Below are the code and all the weights of a small trained network. Each question names an input and a class and asks about switching units off, where a switched-off unit gives its printed mean instead of its output.

import numpy as np


def w(rows, s, z=0):
    codes = np.array(rows[::2]) - 128.0
    scale = np.full(codes.shape[1], s)
    scale[-1] = z or s
    return codes * scale


def f(y):
    return y / 2 * (1 + np.tanh(0.7978845608 * (y + 0.044715 * y**3)))


def log_softmax(a):
    a = a - a.max(-1, keepdims=True)
    return a - np.log(np.exp(a).sum(-1, keepdims=True))


def net(x, mask):
    res = np.array(x, float).reshape(1, 3) / 4 @ E
    y = f(res @ A[0][:, :-1].T + A[0][:, -1])
    res = res + np.where(mask, y, B[0][:, -1]) @ B[0][:, :-1]
    return log_softmax(res[-1] @ U[:, :-1].T + U[:, -1])


A, B = {}, {}
E = w([
[175,65,140,34,49,87,139,163,118,196,214],'x0',
[4,95,92,135,31,25,91,121,73,94,111],'x1',
[114,74,96,209,198,74,89,180,146,178,203],'x2',
],0.011)
A[0] = w([
[172,104,115,97,81,125,161,150,104,203,136,57],'n0',
[167,107,163,48,89,55,125,193,143,173,176,116],'n1',
[134,126,139,163,163,110,73,213,135,105,180,212],'n2',
[128,148,163,86,92,154,182,63,96,76,146,99],'n3',
[125,214,181,86,78,136,171,97,156,49,76,104],'n4',
[96,142,40,133,117,106,105,105,88,103,137,164],'n5',
[119,152,190,115,159,192,131,107,157,155,170,190],'n6',
[157,130,167,105,161,186,153,169,175,140,136,44],'n7',
[72,96,101,88,98,72,123,103,55,107,108,25],'n8',
[104,189,175,131,255,175,152,148,175,200,184,191],'n9',
[172,100,132,106,193,178,184,161,211,192,110,41],'n10',
[81,183,118,163,189,94,134,103,135,94,80,112],'n11',
[95,90,136,160,63,89,76,144,131,92,101,46],'n12',
[81,111,151,163,118,60,153,106,115,135,131,212],'n13',
[118,103,185,56,126,92,123,195,97,178,172,91],'n14',
[137,199,101,224,149,131,102,140,92,92,95,92],'n15',
[115,118,119,157,177,136,135,133,112,95,72,71],'n16',
[100,116,135,201,167,89,94,164,232,129,192,84],'n17',
[156,78,150,94,68,104,188,126,118,137,182,110],'n18',
[187,161,165,111,170,109,172,115,164,151,90,108],'n19',
[54,83,73,206,229,129,89,141,152,161,207,149],'n20',
[109,164,189,96,83,181,185,98,109,85,109,145],'n21',
[118,124,128,139,134,78,146,135,30,111,95,254],'n22',
],0.0076,0.0071)
B[0] = w([
[31,206,93,173,182,157,108,82,156,90,148,167],'n0',
[80,157,156,161,212,175,159,107,219,31,129,216],'n1',
[188,42,106,140,109,161,196,143,100,168,156,200],'n2',
[151,113,92,162,138,67,161,64,84,215,229,178],'n3',
[197,108,75,124,150,98,183,109,124,205,244,212],'n4',
[102,122,180,60,94,63,78,164,121,133,66,179],'n5',
[128,104,188,40,115,92,68,183,101,130,71,202],'n6',
[45,144,122,163,161,68,2,150,94,163,177,172],'n7',
[30,166,111,142,187,58,61,142,89,161,142,180],'n8',
[141,120,176,45,76,124,74,131,107,136,75,252],'n9',
[71,182,141,92,143,52,68,138,113,130,138,196],'n10',
[104,187,142,121,191,196,132,142,193,50,150,190],'n11',
[41,136,137,143,200,61,51,127,88,148,158,167],'n12',
[173,125,163,79,110,139,115,211,124,159,109,193],'n13',
[85,196,110,193,180,181,145,101,190,90,104,184],'n14',
[94,198,101,197,215,251,123,112,192,47,128,185],'n15',
[50,188,113,253,145,172,99,65,195,91,157,154],'n16',
[155,107,56,139,161,78,179,78,114,204,232,188],'n17',
[118,221,152,143,180,179,152,80,161,54,130,189],'n18',
[105,138,163,107,138,73,75,172,130,148,120,179],'n19',
[164,107,119,84,169,82,200,77,104,154,190,233],'n20',
[164,75,85,97,179,99,196,68,59,195,187,205],'n21',
[120,68,197,30,84,106,131,178,146,123,63,204],'n22',
],0.007,0.012)
U = w([
[148,105,56,133,159,94,189,90,95,181,194,79],'0',
[105,175,122,157,180,168,124,109,178,35,125,108],'1',
[106,133,159,114,145,75,21,176,93,146,109,63],'2',
[171,75,177,90,107,150,187,169,125,109,64,252],'3',
[147,129,13,234,21,155,76,128,146,150,108,33],'4',
[151,116,41,254,28,152,75,120,102,116,128,37],'5',
[148,108,14,217,24,176,68,129,103,106,130,28],'6',
],0.015,0.016)

Each question gives the input, the list of numbers given to net, and the class t.
The units are the neurons (one row each of A and B). Each row of codes is followed by its name. A weight is (code - 128) times the scale printed after its matrix; where a second scale follows, it is the last column's (A, B and U).
mask holds one flag per neuron, in row order. A switched-off neuron (its flag False) gives its mean, the last column of its row in B, instead of its output. The means were averaged over made-up inputs and are rounded, as every weight is.
A unit's drop is (log p(t) with every unit on - log p(t) with that unit switched off) / (log p(t) with every unit on - log p(t) with every unit switched off).
most important unit: the unit with the biggest drop
k most important neurons: the k neurons with the biggest drops, biggest first
drop of u: that unit's drop, to one decimal
input [-6,-8,3], class 2: most important unit : n9
input [-5,-4,6], class 0: 2 most important neurons : (n20 n17)
input [-7,4,8], class 0: 2 most important neurons : (n20 n17)
input [-1,7,-8], class 0: 2 most important neurons : (n4 n21)
input [6,1,-6], class 0: 4 most important neurons : (n3 n21 n4 n15)
input [-6,-2,-7], class 0: 2 most important neurons : (n4 n21)
input [-5,4,-6], class 0: 2 most important neurons : (n4 n21)
input [-5,6,7], class 0: 2 most important neurons : (n20 n17)
input [2,7,-8], class 0: 3 most important neurons : (n4 n21 n3)
input [5,5,-3], class 1: 2 most important neurons : (n1 n18)
input [-2,-3,-1], class 3: 2 most important neurons : (n8 n12)
input [1,3,3], class 3: drop of n7 : 0.1
input [7,-2,-8], class 0: drop of n10 : 0.0
input [8,6,-4], class 1: drop of n1 : 0.1
input [1,-1,-4], class 0: drop of n21 : 0.3
input [-6,-8,6], class 2: most important unit : n9
